Below are the code and all the weights of a small trained network. Each question names an input and a target symbol and asks about switching units off, where a switched-off unit gives its printed mean instead of its output.

import numpy as np


def w(rows, s, z=0):
    codes = np.array(rows[::2]) - 128.0
    scale = np.full(codes.shape[1], s)
    scale[-1] = z or s
    return codes * scale


def norm(h):
    return h / np.sqrt((h * h).mean(-1, keepdims=True) + 1e-5)


def f(y):
    return np.maximum(y, 0)


def softmax(a):
    e = np.exp(a - a.max(-1, keepdims=True))
    return e / e.sum(-1, keepdims=True)


def log_softmax(a):
    a = a - a.max(-1, keepdims=True)
    return a - np.log(np.exp(a).sum(-1, keepdims=True))


def net(x, mask):
    ids = ['ΛΣΨαβδεηθτ'.index(c) for c in x.split()]
    T = len(ids)
    res = E[ids] + P[:T]
    u = 0
    for l in range(3):
        q, k, v = (norm(res) @ M[l].T for M in (Q, K, V))
        z = softmax(np.where(np.tri(T) > 0, q @ k.T / 2**0.5, -1e9)) @ v
        res = res + np.where(mask[u], z, O[l][:, -1]) @ O[l][:, :-1]
        u += 1
        y = f(norm(res) @ A[l][:, :-1].T + A[l][:, -1])
        res = res + np.where(mask[u : u + 4], y, B[l][:, -1]) @ B[l][:, :-1]
        u += 4
    return log_softmax(norm(res)[-1] @ U[:, :-1].T + U[:, -1])


Q, K, V, O, A, B = {}, {}, {}, {}, {}, {}
E = w([
[86,104,218,198],'Λ',
[92,118,127,46],'Σ',
[82,195,247,222],'Ψ',
[152,41,157,118],'α',
[198,246,106,143],'β',
[46,247,39,146],'δ',
[162,195,132,132],'ε',
[144,199,102,67],'η',
[184,40,184,154],'θ',
[178,85,246,114],'τ',
],0.016)
P = w([
[165,114,194,226],'0',
[146,130,179,234],'1',
[123,112,183,248],'2',
[122,130,188,252],'3',
[129,134,183,247],'4',
[123,145,178,247],'5',
[129,151,183,239],'6',
[128,151,175,230],'7',
[134,157,176,232],'8',
[132,163,169,228],'9',
[138,169,179,230],'10',
[139,169,178,226],'11',
[141,178,179,226],'12',
],0.0043)
Q[0] = w([
[204,182,254,237],'L0H1',
[64,74,166,147],'L0H1',
],0.0076)
K[0] = w([
[2,72,135,45],'L0H1',
[146,112,158,153],'L0H1',
],0.0083)
V[0] = w([
[126,92,138,75],'L0H1',
[203,96,51,254],'L0H1',
],0.007)
O[0] = w([
[70,178,49,127,53],'L0H1',
[181,1,247,224,255],'L0H1',
],0.0047,0.00059)
A[0] = w([
[136,45,122,253,147],'L0N1',
[254,9,79,51,252],'L0N2',
[15,155,22,237,84],'L0N3',
[201,110,18,181,74],'L0N4',
],0.0041,0.0036)
B[0] = w([
[123,216,156,2,233],'L0N1',
[3,104,176,212,254],'L0N2',
[158,31,94,20,150],'L0N3',
[196,201,24,164,146],'L0N4',
],0.0071,0.0044)
Q[1] = w([
[185,46,55,125],'L1H1',
[224,254,9,62],'L1H1',
],0.0082)
K[1] = w([
[176,254,88,127],'L1H1',
[52,147,104,174],'L1H1',
],0.0067)
V[1] = w([
[123,124,159,128],'L1H1',
[196,91,147,3],'L1H1',
],0.0049)
O[1] = w([
[21,1,36,162,222],'L1H1',
[241,151,214,49,7],'L1H1',
],0.0056,0.0018)
A[1] = w([
[215,167,132,149,119],'L1N1',
[85,164,161,2,101],'L1N2',
[56,43,58,137,254],'L1N3',
[40,197,177,59,234],'L1N4',
],0.0087,0.0067)
B[1] = w([
[145,76,136,26,180],'L1N1',
[149,190,139,2,141],'L1N2',
[178,227,133,174,242],'L1N3',
[46,63,61,99,254],'L1N4',
],0.01,0.0063)
Q[2] = w([
[254,55,74,101],'L2H1',
[168,50,49,93],'L2H1',
],0.0087)
K[2] = w([
[194,254,127,22],'L2H1',
[172,168,23,13],'L2H1',
],0.0093)
V[2] = w([
[37,46,64,64],'L2H1',
[79,1,88,249],'L2H1',
],0.0027)
O[2] = w([
[166,59,255,117,4],'L2H1',
[126,136,2,138,189],'L2H1',
],0.0089,0.0017)
A[2] = w([
[255,164,211,116,211],'L2N1',
[14,33,81,170,43],'L2N2',
[213,248,95,107,98],'L2N3',
[109,107,196,14,4],'L2N4',
],0.0084,0.0025)
B[2] = w([
[140,204,86,149,253],'L2N1',
[216,118,66,48,203],'L2N2',
[185,1,205,51,209],'L2N3',
[94,210,192,158,165],'L2N4',
],0.0083,0.0058)
U = w([
[97,55,107,116,133],'Λ',
[112,136,125,95,127],'Σ',
[122,185,60,128,142],'Ψ',
[104,234,185,101,61],'α',
[192,88,72,142,3],'β',
[203,144,137,73,158],'δ',
[79,76,190,90,177],'ε',
[5,125,160,145,47],'η',
[71,139,155,70,179],'θ',
[145,141,146,198,184],'τ',
],0.018,0.0054)

Each question gives the input, a string of symbols that net reads in full, and the target symbol t.
The units are the heads (2 rows each of Q, K, V and O) and the neurons (one row each of A and B). Each row of codes is followed by its name. A weight is (code - 128) times the scale printed after its matrix; where a second scale follows, it is the last column's (O, A, B and U).
mask holds one flag per unit, layer by layer, with each layer's heads first. A switched-off unit (its flag False) gives its mean, the last column of its rows in O or B, instead of its output. The means were averaged over made-up inputs and are rounded, as every weight is.
A unit's drop is (log p(t) with every unit on - log p(t) with that unit switched off) / (log p(t) with every unit on - log p(t) with every unit switched off).
The circuit of an input: a set's keep is (log p(t) with only the set's units on - log p(t) with every unit switched off) / (log p(t) with every unit on - log p(t) with every unit switched off). Starting from the 12 units with the biggest drops (on a tie, the unit counted first), units are removed one at a time, each time the one whose removal leaves the highest keep (on an exact tie, the one counted first), for as long as the keep stays at least 0.8.
units of the circuit, in order: the units of the circuit, biggest drop first
most important unit: the unit with the biggest drop
k most important neurons: the k neurons with the biggest drops, biggest first
k most important neurons of layer l: the k neurons of layer l with the biggest drops, biggest first
drop of u: that unit's drop, to one decimal
input β β θ Λ, target Λ: units of the circuit, in order => (L2N2; L0N2; L2H1; L2N1)
input θ τ θ θ β ε α θ θ ε Ψ, target η: 2 most important neurons of layer 1 => (L1N3; L1N4)
input ε Σ τ ε, target θ: units of the circuit, in order => (L2H1; L1N4; L2N1)
input θ β β η β θ δ β, target δ: 2 most important neurons => (L2N3; L0N2)
input θ δ τ Σ θ ε θ Λ, target Ψ: units of the circuit, in order => (L0H1; L2N2)
input ε Ψ θ β θ ε β β ε θ Λ Ψ, target η: most important neuron => (L1N3)
input θ Λ β θ η θ β θ θ θ Σ, target Ψ: units of the circuit, in order => (L1N3; L2H1)
input θ ε β Σ β δ ε η θ τ, target θ: units of the circuit, in order => (L0H1; L1N2; L1N4)
input θ θ θ θ ε ε β θ Σ θ θ θ θ, target Ψ: 2 most important neurons => (L0N2; L1N3)
input Σ θ θ ε Ψ, target Ψ: units of the circuit, in order => (L0H1; L2N2; L1N4)
input Ψ θ τ θ θ θ δ θ Σ, target Ψ: 2 most important neurons of layer 2 => (L2N3; L2N2)
input β Ψ α, target β: 2 most important neurons of layer 2 => (L2N2; L2N1)
input η θ θ Σ Λ θ θ θ α, target Ψ: 3 most important neurons => (L0N2; L1N3; L2N3)
input β Σ β θ θ, target Ψ: most important unit => L0N2
input θ θ ε θ θ θ θ ε η, target θ: 2 most important neurons of layer 1 => (L1N4; L1N2)
input η θ δ θ β ε θ θ, target τ: 2 most important neurons => (L1N4; L2N3)
input β ε θ θ θ Λ β Σ ε ε θ Ψ, target Ψ: 2 most important neurons of layer 1 => (L1N4; L1N1)
input ε Λ θ θ, target τ: drop of L1N4 => 0.8
input θ θ β ε β Λ ε θ δ η, target θ: drop of L0N2 => 0.6
input θ β ε θ β η β θ θ β, target δ: most important neuron => (L2N3)
input β θ θ θ α δ θ θ θ β Λ ε Λ, target Λ: drop of L0N1 => 0.4
input η θ θ β β δ θ β Ψ α, target β: drop of L1N1 => 0.2
